(in the rows, 128 means zero)
Known rows:
koflol: [ 93 117 125 194 109 129  97 141 136 122 119 108 136 111 106 142 132 146
 122 121  89 114 136 147 111 128]
gomufol: [109 117 167 145 143  97 116 164 115  88 127 159 155 103  96 127 118 134
 133 112 139 131 127 123  89 135]
kluskeges: [112 125 120  97 106 136 133 123 135 109 171 112  80  70 105 140 111 131
 128 134 151 127 128 141 112 179]
makir: [137 119 141  58 112 135 142 124 161 184 183 152  75  52 118 118 131 111
 138 117 119 134 139 113 119 194]
vomapla: [108 125  83 143 119 118 126 100 167 183 119 158 120  79 104 151 143 135
 193 125 122  93 129 166 129 180]
pogres: [128 133 119 121 133  96 115  88 138 112 117 212 126  44  78 150 140 134
 165 109 165 138 138 145 119 174]
kloger: [110 116 169 148 140  95 116 162 113  85 125 157 153 101  98 127 119 134
 133 113 137 131 123 122  91 134]
klaskon: [155 102 118 122 111  87  87 113 139 184 133 126 140 118 149 117 114 103
 123 136 110  77 133 152 111 164]
grerigin: [108  93 162 154 105 106  81 140  83 104 152 105 117  83 144 148  90 165
  86 109 107 127 122 114 116 108]
gugor: [116 131 151 149 131 107 123 142 128  76 122 152 159  93  87 134 134 119
 104 125 132 125 142 141  83 145]
potor: [128 115 160 135 113 116 102 140 116 109 143  95 125 112 141 133 102 137
  87 134 125 110 137 153  99 149]
drogrifli: [123 115 103 138  81 108 137  94 109 104 143 104  95  75  99 142 106 145
 142 123 149 112 142 161 112 148]
stesti: [118 121  92 134  83 111 115  97 110 101 144 107  84  72  99 147 108 138
 138 123 152 118 132 151 119 156]
tropin: [ 99 128 132 130 136 100 149 135 116  77 134 171 119  64  75 145 122 145
 177 110 172 141 120 128 101 154]
liplum: [137 103 108 122 124  90 102 116 176 143 131 190 167  95  68  95 143  84
 145 139 114 102 130 133 100 173]
plirin: [131 109 158 145  92 104 138 137 104 143 144  85 126 108 128 129 109 134
  94 124 114 102 161 161  88 129]
graskim: [115 107 127 101  98 138 140 116 147  94 182 113  84  77  88 121 108 137
 139 139 144 125 123 142 114 182]

Facts:
bagru ψ [brifor,graplol]
batroge ψ [flobren,stipun,rastosem,meplu]
bifam ψ [gugor,fikluskur]
boluklom ψ [bruvu,ramek,ledo]
brabel ψ [tufe,plirin]
braki ψ [skadre,rastosem,trarer]
braku ψ [liplum,sugul,klukis]
breda ψ [plefla,feliru,trapon]
daplogun ψ [grerigin,zepu,kugen,drevun,mitri]
dezo ψ [flobren,stadrul,klaskon]
diplodil ψ [diflas,nizin,fetos]
dirur ψ [gretruk,ziflum,kaska,pleze]
driklik ψ [kebrol,danada,faflifer,brodrel]
drogrifli ψ [brifor,klukel,plobri,kluzogrol,kugen,potor]
faflusko ψ [kladren,liplum,fetos]
festun ψ [gidam,ramek,fleve]
fibos ψ [bribema,vidrun,gomufol,resegrul]
flesus ψ [plobri,sirokel]
getos ψ [buba,tunal,skadeke,skiklibrol,brize]
graskim ψ [liplum,plolodo]
gresturos ψ [pludor,ribrur,stibo,fikluskur]
gribro ψ [danada]
gritel ψ [lumun,setal,nazel]
grivi ψ [trorik,nobar,traklu]
grodri ψ [skevo,planas]
groklon ψ [lasel,retrosi]
gruges ψ [brivorel,skubrogil]
grugor ψ [faflifer]
gruplibrun ψ [nobar,klaskon,nazel]
klatrituk ψ [breklur,breklol,meplu]
klepu ψ [plirin,meplu]
kliplan ψ [vobrur,ribrur,kaska,grugro]
kluskeges ψ [bruvu,drepa,klukis,flevus]
kluza ψ [pludor,buba,trorik,bodram]
kome ψ [grerigin,fenu,kloger]
lezi ψ [dreplo,plirin]
logem ψ [koflol,brifoze,pleki]
lunul ψ [rofur,retrosi,gegra,plunik,breklol,trarer]
magra ψ [gretruk,skadeke,tufe,brize,nazel]
makir ψ [ramek,stadrul,fetos]
manis ψ [rastosem,sirokel]
meklen ψ [brivorel,grastes]
mekogrem ψ [rofur,noskobres]
morur ψ [brifor,flobren,skevo,botrek]
mubris ψ [skubrogil,klukis,zupa]
muze ψ [diflas,ribrur,rokli,sirokel,stuzeton]
nepos ψ [plobri,brifoze,trarer]
nirul ψ [bakla]
nivi ψ [fivoska,brodrel,nuzom,flevus]
pano ψ [diflas,skadeke,botrek]
pegrin ψ [brodrel]
plakli ψ [kebrol,stuzeton]
pligetrur ψ [grerigin,skadeke,feliru,brifoze]
pliplolo ψ [gegra,ramek,brodrel,bribrubes,draki]
pogres ψ [lasel,fivoska,stosa]
rafas ψ [bregrar,drepa,zuban,nitus]
renubon ψ [fivoska,drevun,gragerak,nitus]
roner ψ [fibres]
rubrun ψ [kebrol,pludor,plunik]
sakom ψ [liflikil,rurul,kife]
sibron ψ [grelos,fibres]
sigrak ψ [fledros,kugen]
skanoplis ψ [lumun]
skoflus ψ [skadre,stosa,repler,nazel]
skotok ψ [grelos,kaska,trarer,vusos]
sose ψ [grevol,skadeke,zuban]
stalu ψ [grukek,brere]
stepe ψ [trekloru,breklol,plolodo,fibres]
stesti ψ [drevun]
stoskur ψ [lumun,zutrem,brifoze,brodrel,brize]
stusabo ψ [bregrar,loplol,pleze,gregi,bratus]
tefek ψ [buba,tizom,liplum]
tregrol ψ [klukel,gragerak,bakla]
trisun ψ [liflikil,fenu,bribema,nuzom]
tropin ψ [lasel,rubrik]
truti ψ [brifor,kife]
tugel ψ [ragam,vidrun]
valemul ψ [grastes,sivovom]
vasik ψ [grevol,ramek,draki]
vestul ψ [bruvu,brere]
vibustor ψ [liflikil,bribema,sugul,sivovom]
vimetrek ψ [trekloru,plukadrak,bakla]
vodi ψ [trekloru,zuban]
vomapla ψ [ziflum,nuzom,dreplo]
voskim ψ [fledros]
zatu ψ [bodram,rurul,traklu,nitus]
zupir ψ [sugropa,feliru,stuzeton,meplu]
zupur ψ [gaklas,kaska,zupa]
δ 579 <- bagru,bakla,braki,breda,breklol,breklur,bribema,bribrubes,draki,faflifer,fetos,fledros,flevus,gaklas,getos,grelos,grerigin,gritel,kebrol,kladren,klepu,lumun,morur,pleze,plobri,plolodo,pludor,rastosem,resegrul,retrosi,sose,stuzeton,vasik,vusos,zuban,zupa
δ 438 <- batroge,bifam,botrek,bratus,brize,buba,daplogun,drevun,fivoska,flesus,gragerak,gresturos,gruges,grugor,grukek,kliplan,klukis,kluzogrol,muze,nivi,nuzom,pano,plakli,plefla,pliplolo,repler,sakom,sivovom,skadre,skevo,stalu,stipun,traklu,trapon,trarer,trorik,tugel,vobrur,voskim,zupur
δ 369 <- bodram,boluklom,brodrel,drepa,feliru,fenu,fibres,fikluskur,flobren,graskim,gregi,gribro,grodri,gugor,kluskeges,kugen,ledo,lezi,lunul,meplu,plunik,potor,rofur,rubrik,rurul,skiklibrol,tefek,truti,valemul,vodi,zutrem
δ 889 <- brabel,brere,brivorel,dezo,dirur,faflusko,grevol,grivi,liflikil,logem,magra,makir,manis,mitri,mubris,nepos,nitus,pleki,pogres,ramek,setal,sirokel,stibo,stosa,tufe,tunal,vestul,zupir
δ 462 <- braku,brifoze,bruvu,danada,diplodil,gidam,gomufol,grastes,gretruk,grugro,klatrituk,kloger,kluza,meklen,mekogrem,nazel,noskobres,pegrin,pligetrur,plukadrak,ribrur,sibron,skoflus,skubrogil,stadrul,tizom,trekloru,tropin,vibustor,vidrun,zatu,zepu
δ 585 <- bregrar,diflas,dreplo,drogrifli,gegra,graplol,gruplibrun,kaska,kife,koflol,lasel,loplol,nirul,nobar,plirin,rafas,ragam,rokli,roner,skotok,stesti,sugropa,tregrol,trisun,ziflum
δ 665 <- brifor,driklik,festun,fibos,fleve,groklon,klaskon,klukel,kome,liplum,nizin,planas,renubon,rubrun,sigrak,skadeke,skanoplis,stepe,stoskur,stusabo,sugul,vimetrek,vomapla
{bagru,bifam,bodram,boluklom,brabel,braki,breklol,brere,bribema,bribrubes,brifor,brodrel,bruvu,danada,diflas,dreplo,drevun,driklik,drogrifli,feliru,festun,fetos,fibos,fibres,fivoska,fledros,fleve,flobren,gragerak,graskim,grelos,grerigin,gresturos,gretruk,gribro,gritel,groklon,gruges,grugor,gruplibrun,klaskon,klatrituk,klepu,klukel,kluskeges,kluzogrol,kome,kugen,ledo,lezi,liflikil,logem,lumun,magra,makir,meklen,meplu,mitri,muze,nazel,nepos,nivi,nizin,nobar,noskobres,nuzom,pano,plakli,plefla,pleze,plirin,plobri,plolodo,plunik,potor,rafas,ragam,ramek,rastosem,renubon,ribrur,rofur,rokli,roner,rubrik,rurul,sibron,sigrak,sivovom,skadeke,skoflus,stadrul,stalu,stepe,stesti,stipun,stoskur,stusabo,stuzeton,sugul,tizom,traklu,tregrol,tufe,tunal,vestul,vibustor,vimetrek,vodi,voskim,zatu,ziflum,zuban,zupa,zupur,zutrem} ρ a
{bakla,botrek,braku,bratus,brifoze,brivorel,brize,buba,daplogun,dezo,diplodil,draki,drepa,faflusko,fenu,flesus,flevus,gomufol,grivi,grodri,grukek,gugor,kaska,kebrol,kife,kladren,kloger,klukis,kluza,liplum,lunul,manis,mekogrem,morur,nirul,nitus,pliplolo,pludor,plukadrak,pogres,retrosi,rubrun,sakom,setal,skadre,skevo,skubrogil,stibo,stosa,sugropa,tefek,trapon,trarer,trekloru,trisun,tropin,truti,valemul,vasik,vusos,zupir} ρ b
{batroge,breda,bregrar,breklur,dirur,faflifer,fikluskur,gaklas,gegra,getos,gidam,graplol,grastes,gregi,grevol,grugro,kliplan,koflol,lasel,loplol,mubris,pegrin,planas,pleki,pligetrur,repler,resegrul,sirokel,skanoplis,skiklibrol,skotok,sose,trorik,tugel,vidrun,vobrur,vomapla,zepu} ρ c

Rows:
No name comes twice in this set of rows, the named rows included.
[ 85 108 169 164 140 136 105 179 134 130 137 121 131 120 128 138 117 163
 141 115  98 125 118 130 113 138]	gidam
[123  99 176 127 125 109  98 164 106 121 155 104 119 123 145 122  91 147
 113 125 125 119 119 133 107 140]	tizom
[119 105 175 104 114 108 188 139 105 133 168 108  98  82 123 136  96 169
 161 116 155 119 137 155 102 157]	klatrituk
[145 143  49 117 110  90 114  87 124 176 116 137  96  69 169 160 123  81
 163 119 135  82 113 112 128 178]	stoskur
[129 112 170 130 111 117 124 140 117 115 150  91 128 113 138 131 105 137
  92 134 119 108 143 156  94 147]	flobren
[104 122 113 123 115 125 168 114 157  54 151 170 119  55  49 121 136 115
 157 126 147 137 125 118  97 174]	tefek
[152 118 140 114 112  99 143  83 118 148 136 150 107  67 147 143 112 150
 152 106 137 107 139 144 128 172]	nepos
[157 103 172 121 120 101  92 118 125 158 138 137 131 105 157 121 108 138
 104 116 106 105 140 143 118 155]	tufe
[102 125 141 124 133 103 166 138 119  80 138 168 123  62  73 139 123 140
 177 110 163 137 125 122  98 153]	mekogrem
[151 133 110 127 115  84 184  90 152 134 108 186 143  82  70 118 146 101
 193 115 160 104 154 162  94 181]	flesus
[170 117  93 120  93 100 169  80 148 144 133 133 104 101 133 100 119  90
 183 119 118  80 125 122 120 190]	pano
[132 109 133 146  90 109 112 134 113 122 143  94 121 106 126 123 109 120
  97 123 103 104 143 134  98 132]	diflas
[132 123 142 107 127 104 168 100 151 128 138 206 132  43  79 127 147 123
 167 106 140 133 147 127 107 174]	dezo
[128 103 160 141 124 105 108 153  96 108 143 104 124 121 164 127  88 139
 122 115 117 106 111 112 111 137]	nazel

Now the same objects, written a new way:
Known rows:
rofur: [101 184 152 131 107 112 120 118  96 104 150 120 120 137 138 119 132 117
  78 166 143 108 121 159  72  95 143]
zutrem: [118 178 146 121 107 119 122 124  98 104 147 117 119 143 147 102 131 119
  64 167 135 107 116 162  66 109 143]
gribro: [129 173 151 125 109 112 124 121 102 107 155 117 127 136 141 118 135 124
  59 165 135 115 118 170  64 107 143]
kugen: [104 178 153 131 114 119 115 122  94 103 142 149 106 142 142 109 130 119
  74 175 123 109 110 154  83 116 145]
muze: [188 136 146  87 102 127  77 133 126  99 193 168 115 127 138 156 140  94
  92 176 138 121 171 156  82  94 144]
repler: [171 145 122  95  98 127  92 130 131 100 177 164 116 149 146 177 133  81
 100 175 141 122 148 125  92  84 150]
grugor: [174 147 130  86 104 135  91 134 129 104 185 152 109 136 135 136 141  89
  95 174 140 119 161 148  84  86 152]
brize: [172 148 106  97  95 144 101 144 126  95 151 155  99 148 146 140 137  87
 112 173 145 125 159 135  70  91 144]
tropin: [164 122 117 115 110 127 111 146 123 101 146 135 116 131 126 146 140 115
 102 165 144 126 119 154  83 113 133]
vibustor: [174 130 121  93 116 119 109 132 119 100 169 160  98 126 128 126 138 117
  84 170 119 114 116 173  90  99 149]
vidrun: [153 139 102 104 107 114 110 130 121  94 155 162 102 143 140 158 128 109
  93 171 124 111  99 140 100  86 144]
kebrol: [122 112  94 128 108 108 135 128  93  97 107 113 122 140 123 136 133 118
  84 160 136 101 117 153  57 127 128]
rubrun: [159  90 117 121 121 114 120 149 116  99 118  85 129 118 122 158 137 131
 101 157 130 104  86 165  74 108 106]
kome: [155 100 131 105 131 116 115 139 112 103 137 110 123 122 123 128 135 129
  86 165 108  93  77 169  92 112 122]
pogres: [105  13 114 115 125 103 130 117 115  86 127 141 202 128 117  77 136 137
 120 153 122 126  75 153  58 136 198]
dirur: [117  21 111 108 122  84 121 104 117  80 149 155 208 129 127 113 130 135
 106 152 112 120  68 148  64 112 199]
brabel: [106  21 127  99 125  95 113 109 109  83 143 141 203 125 122  71 131 137
 109 155 114 107  87 164  63 117 207]

Rows:
No name comes twice in this set of rows, the named rows included.
[153 107 123 107 128 110 117 135 115 105 146  96 126 114 117 129 134 132
  86 160 116  96  83 174  90  97 121]	stusabo
[144 103 112 118 122 106 115 136 113  97 125 103 125 133 134 166 127 124
  97 164 111  91  68 145  97  96 115]	planas
[154 127 117 110 103 108 104 128 122  93 154 148 114 137 139 183 128 110
  98 169 137 110 112 145  91  84 138]	grugro
[140 107 122 115 122 104 123 119  94 102 136 143 127 128 118 121 133 123
  65 169 116  96 108 162  77 142 139]	bagru
[107 186 152 126 108 114 120 120  99 105 149 132 119 139 136 114 133 119
  73 169 133 113 117 161  73 101 141]	rubrik
[ 78  39 101  98 127  99 125 109 103  79 130 164 173 133 123  54 129 135
 118 160 105 106  72 160  70 108 216]	liflikil
[178 101  63 112 104 116 127 147 105 100 107 135  56 143 104 166 128 127
  84 175 143  91 109 161 103 157 123]	kife
[ 85  31 128 105 129 102 114 110 103  84 136 162 184 135 120  58 127 130
 120 161 111 105  73 154  81 124 211]	mitri
[ 82  33  90 113 120  96 132 114 107  75 117 164 174 134 120  79 134 136
 131 156 117 121  74 154  62 110 202]	brivorel
[189 140 119  95 104 137 101 144 133  96 168 196  95 136 137 152 145  95
  97 177 130 142 149 145  81 107 141]	sakom
[127 120  91 121 108  97 136 117  99 101 128 113 135 142 129 155 126 114
  71 161 127  95  98 138  74 119 133]	faflifer

Now the same objects, written a new way:
Known rows:
bruvu: [136 107  71 147 151 150 131  97  98 112 134 121 113 155 135 124 116  88
  89 131 109  96 143 148 126 118 161  97 183 148 167 109 122]
plefla: [119 119 146 143 102 141 140 119 185 161  87 122 116 184 147 117  90 130
 185 121 114 120 137 122 119 116 113 124 139 143 152 190 171]
plukadrak: [134 147 115 140 139 166 128 102  83 136 155  91 117 134 146 116 114 134
  88 144 116 121 162 116  78 138 161 145 116 136 153 123  91]
trekloru: [146 144 125 126 141 169 152 101  76 135 152  84 119 140 148 122 114 130
  66 164 121 112 159 117  85 143 161 143  95 122 148 114 101]
botrek: [131 161 175 127 102 138 140 103 148 176 126 113 122 169 148 129 120 129
 183 118 129 147 134  92  85 111  94 158 117 124 177 200 162]
vodi: [136  97 126 104 140  97 166 128  91  82 142 134 144  92 125 125 136 125
 100 154 140 115  88 162 187 128 121 117  87  86 115 117 128]
ziflum: [145 123  95 122 162 143 144 157 131 123  73 109 163  91 136 102  81 125
 136  99 152 110  78 178  54  87 115 139 140 154 128 222  98]
drepa: [169 140 140 150 147 158 108 113  63 119 173 125 121 121 126 130 132 127
 119 135 143 112 127 109 102 106 139 133 108 114 120 146  97]
sirokel: [135 171 121 135 115 180  85  98 163 162 104 159 155 112  94 118  99 133
 144 100 134 132 122 107 102 108 127 159 145 125  71  82 128]
zutrem: [131 100 120 159 155 156 104 135 100 106 137 137 125 105 122 110 104 157
 141 122 118 105 114 129 143 101 155 105 126 140 115 146  99]
meklen: [101 110  84 106 138 102 153 127 125 104 123 115 131 114 127 117 133 100
  74 148 107 124 141 169 157 164 149 125 123 130 141  89 117]
nitus: [172 171 146 100 145 172 110 111  97 156 133 145 109 151 167 108 103 146
 134 111 147 116 145 130 105 136 123 150  90 124 107 113 105]
gritel: [ 68 101 150 100 127  93 135 154 138 123 138 137 110 119 141 129 160 185
 147 118  97 164 128 121 213 142 142 117 116 126 165  86 150]
faflusko: [184 175 117  63 126 111 148  80  84 127 162 164 130 141 157 135 158  58
 100 113 161 140 108 146 136 116  81 143 125  84 145  89 152]
stuzeton: [100 114 128 172  88 123 104 132 160 128 145 125 103 164 118 127 109 153
 138 133  80 136 135 104 138 132 149 117 177 139 103 110 139]
nobar: [133 123 103 116 167 149 156 151 126 129  80 114 163  85 150  98  80 135
 136  95 154 115  63 175  63  78 109 133 137 150 138 222 101]
stibo: [167 178 133 116 138 164  92  99 108 156 147 150 109 141 156 106 103 132
 139 103 133 132 137 117  88 121 121 147 119 125 105 120 121]

Rows:
No name comes twice in this set of rows, the named rows included.
[115 109 143 141 123 108 101 150 126 105 161 145 135 106  76 175 194 149
  93 158 139 133 153  98 177 158 147 111 127 111  77  31 118]	vomapla
[105 157 177 119 121 143 132 119 143 187 119 118 108 159 167 127 133 150
 200  88 131 157 142  81 107 111 107 151  97 141 201 200 154]	brize
[116 116  70 159 141 153 129  92 102 115 139 126 122 140 127 117 105 103
  89 130  96 105 133 138 125 110 160 115 181 148 161 114 119]	stadrul
[102 108 141 159 100 130 116 131 151 136 143 115 105 158 126 115 102 172
 133 141  82 140 134 102 141 134 157 117 150 134 107 109 138]	plobri
[144 116 107  64 156  99 186 178 130 104  66 113 178  75 145 118 109 102
 111 130 177 122  76 216  92 135  89 145  81 125 109 199 100]	tregrol
[121 120 140 152  86 127 138 119 186 163  92 121 122 180 129 117  87 123
 186 123 109 127 131 123 113 121 105 133 148 146 139 196 173]	stipun
[149 152 131 117 142 202  91 100 141 161  98 159 142 125 127 127 106 149
 144  98 157 117 129 110 120 103 133 138 127 132 104  88 128]	pleki
[126 155 180  87 103  87 160 147 158 160 109 107 129 152 149 139 156 112
 171 132 146 154 159 126 124 170  76 157  62 119 162 175 155]	daplogun
[153 134  96  79 131 100 126 121 129 114 122 175 125 135 150 123 137  79
 127 105 140 128 113 184 170 135 102 120 147 117 116  88 151]	vestul
[141  85 136 167 122 148 119 121  85  95 191 130  99 165 132 137 116 169
  87 170 113 102 127 110 169 117 174  85 165 119  95  71 128]	sugul
[ 92 105 158 131 145 126 104 151 113 109 157 142 132  77  90 164 210 185
 117 132 139 149 143  84 205 136 160 113 106 118 122  34 124]	skanoplis
[167 152 167 125 105 136 156 104 131 168 124 110 120 202 163 141 120  92
 158 138 163 122 153 109  77 127  91 138 115 125 176 194 160]	klukis
[129 119 100  72 166  94 178 185 136 109  61 124 174  69 138 112 116 109
 122 111 172 126  80 208  95 130  92 142  95 136 129 199 103]	stesti

